Below is a small trained network, with its code and all its weights. Each question gives an input and a class and asks what happens when units are switched off, that is, made to give their printed mean instead of their output.

import numpy as np


def w(rows, s, z=0):
    codes = np.array(rows[::2]) - 128.0
    scale = np.full(codes.shape[1], s)
    scale[-1] = z or s
    return codes * scale


def norm(h):
    return h / np.sqrt((h * h).mean(-1, keepdims=True) + 1e-5)


def f(y):
    return y / 2 * (1 + np.tanh(0.7978845608 * (y + 0.044715 * y**3)))


def log_softmax(a):
    a = a - a.max(-1, keepdims=True)
    return a - np.log(np.exp(a).sum(-1, keepdims=True))


def net(x, mask):
    res = np.array(x, float).reshape(1, 7) / 4 @ E
    u = 0
    for l in range(3):
        y = f(norm(res) @ A[l][:, :-1].T + A[l][:, -1])
        res = res + np.where(mask[u : u + 13], y, B[l][:, -1]) @ B[l][:, :-1]
        u += 13
    return log_softmax(norm(res)[-1] @ U[:, :-1].T + U[:, -1])


A, B = {}, {}
E = w([
[125,138,121,122],'x0',
[218,167,137,149],'x1',
[140,47,182,3],'x2',
[130,128,129,130],'x3',
[133,112,140,138],'x4',
[97,178,203,115],'x5',
[126,128,126,129],'x6',
],0.0055)
A[0] = w([
[97,180,163,183,210],'L0N1',
[2,93,59,84,167],'L0N2',
[204,177,122,128,5],'L0N3',
[98,109,57,131,128],'L0N4',
[173,160,15,33,118],'L0N5',
[31,89,110,111,197],'L0N6',
[191,115,76,219,133],'L0N7',
[192,103,207,91,223],'L0N8',
[93,104,124,168,4],'L0N9',
[126,170,137,109,119],'L0N10',
[167,108,162,186,122],'L0N11',
[118,97,154,51,120],'L0N12',
[129,61,198,206,213],'L0N13',
],0.0061,0.0024)
B[0] = w([
[85,157,176,68,216],'L0N1',
[237,107,239,253,247],'L0N2',
[156,115,142,160,123],'L0N3',
[115,51,172,132,157],'L0N4',
[160,101,154,150,173],'L0N5',
[241,204,222,237,223],'L0N6',
[124,167,137,59,214],'L0N7',
[116,234,91,146,251],'L0N8',
[125,102,119,133,97],'L0N9',
[66,100,232,153,130],'L0N10',
[131,161,87,89,138],'L0N11',
[45,131,123,174,198],'L0N12',
[104,228,108,102,178],'L0N13',
],0.0048,0.0027)
A[1] = w([
[146,33,53,174,141],'L1N1',
[254,119,211,96,216],'L1N2',
[65,47,154,61,102],'L1N3',
[174,96,130,24,109],'L1N4',
[134,87,88,108,85],'L1N5',
[251,130,139,143,106],'L1N6',
[112,81,171,130,64],'L1N7',
[217,162,203,118,217],'L1N8',
[160,73,195,10,57],'L1N9',
[126,34,169,63,116],'L1N10',
[144,98,46,106,62],'L1N11',
[110,193,52,235,251],'L1N12',
[90,73,98,171,44],'L1N13',
],0.0068,0.0018)
B[1] = w([
[192,153,200,16,163],'L1N1',
[61,165,58,128,253],'L1N2',
[122,125,77,138,129],'L1N3',
[70,122,68,142,160],'L1N4',
[145,143,146,180,115],'L1N5',
[141,232,132,57,191],'L1N6',
[174,167,80,181,129],'L1N7',
[125,191,59,105,246],'L1N8',
[41,84,113,137,175],'L1N9',
[88,109,96,216,155],'L1N10',
[162,66,253,148,128],'L1N11',
[45,65,95,71,247],'L1N12',
[179,125,129,116,111],'L1N13',
],0.0054,0.0041)
A[2] = w([
[119,72,210,188,144],'L2N1',
[64,183,148,64,206],'L2N2',
[200,127,132,98,65],'L2N3',
[176,47,3,130,200],'L2N4',
[117,63,205,243,141],'L2N5',
[134,119,103,110,192],'L2N6',
[98,161,49,208,163],'L2N7',
[73,77,80,106,90],'L2N8',
[77,223,52,155,227],'L2N9',
[95,104,126,27,136],'L2N10',
[112,162,110,164,137],'L2N11',
[243,66,106,88,127],'L2N12',
[87,154,136,216,249],'L2N13',
],0.0076,0.0019)
B[2] = w([
[152,235,9,81,141],'L2N1',
[216,65,199,207,216],'L2N2',
[73,139,162,185,127],'L2N3',
[111,198,246,177,168],'L2N4',
[180,254,43,35,158],'L2N5',
[120,94,166,146,142],'L2N6',
[19,28,140,95,178],'L2N7',
[102,61,129,158,149],'L2N8',
[141,60,111,120,253],'L2N9',
[190,97,79,206,161],'L2N10',
[156,76,93,143,152],'L2N11',
[128,117,221,163,148],'L2N12',
[237,55,88,96,186],'L2N13',
],0.0049,0.0073)
U = w([
[58,38,86,167,122],'0',
[181,98,117,165,252],'1',
[136,226,43,89,68],'2',
[148,156,255,159,41],'3',
],0.01,0.0036)

Each question gives the input, the list of numbers given to net, and the class t.
The units are the neurons (one row each of A and B). Each row of codes is followed by its name. A weight is (code - 128) times the scale printed after its matrix; where a second scale follows, it is the last column's (A, B and U).
mask holds one flag per neuron, layer by layer. A switched-off neuron (its flag False) gives its mean, the last column of its row in B, instead of its output. The means were averaged over made-up inputs and are rounded, as every weight is.
A unit's drop is (log p(t) with every unit on - log p(t) with that unit switched off) / (log p(t) with every unit on - log p(t) with every unit switched off).
The circuit of an input: a set's keep is (log p(t) with only the set's units on - log p(t) with every unit switched off) / (log p(t) with every unit on - log p(t) with every unit switched off). Starting from the 12 units with the biggest drops (on a tie, the unit counted first), units are removed one at a time, each time the one whose removal leaves the highest keep (on an exact tie, the one counted first), for as long as the keep stays at least 0.8.
units of the circuit, in order: the units of the circuit, biggest drop first
top k neurons: the k neurons with the biggest drops, biggest first
k most important neurons of layer l: the k neurons of layer l with the biggest drops, biggest first
drop of u: that unit's drop, to one decimal
input [-3,-6,6,6,8,-7,-4], class 3: units of the circuit, in order -> L2N4; L0N6; L2N12; L1N12
input [-3,8,7,2,-7,0,-2], class 2: units of the circuit, in order -> L0N8; L1N8
input [-8,6,-8,-1,8,0,-2], class 0: top 2 neurons -> L1N12; L2N7
input [2,-5,4,0,8,-2,2], class 2: top 3 neurons -> L0N12; L0N7; L2N5
input [3,7,1,-5,7,-8,-6], class 3: top 2 neurons -> L1N11; L0N6
input [8,-6,1,1,8,0,-8], class 2: top 2 neurons -> L2N5; L2N2
input [-2,4,-4,4,1,-3,-1], class 0: 3 most important neurons of layer 0 -> L0N2; L0N6; L0N7
input [1,5,8,-1,8,8,-5], class 0: top neuron -> L1N9
input [-1,-8,-3,2,6,7,-7], class 2: top 2 neurons -> L2N5; L2N1
input [-4,-6,0,5,1,-6,5], class 2: 3 most important neurons of layer 0 -> L0N2; L0N4; L0N6
input [6,2,3,3,0,-4,-8], class 3: 3 most important neurons of layer 1 -> L1N11; L1N1; L1N12
input [-3,-4,3,-1,8,-5,-5], class 3: top 2 neurons -> L1N1; L0N1
input [-8,5,-1,-6,1,-8,-6], class 3: 2 most important neurons of layer 0 -> L0N6; L0N2
input [1,6,-2,2,6,6,1], class 2: most important neuron of layer 2 -> L2N4
input [-6,0,-7,3,8,6,6], class 0: 2 most important neurons of layer 0 -> L0N2; L0N6
input [6,8,-4,-4,5,-2,-2], class 2: 2 most important neurons of layer 0 -> L0N12; L0N7
input [-8,-8,-2,-1,-6,-4,-1], class 2: drop of L2N5 -> 0.3
input [-7,5,0,-2,1,0,3], class 2: drop of L0N12 -> 0.1
input [-5,4,-5,-4,7,-2,-4], class 0: drop of L0N6 -> 0.2
input [5,7,3,-2,-4,4,-4], class 2: most important neuron of layer 0 -> L0N8
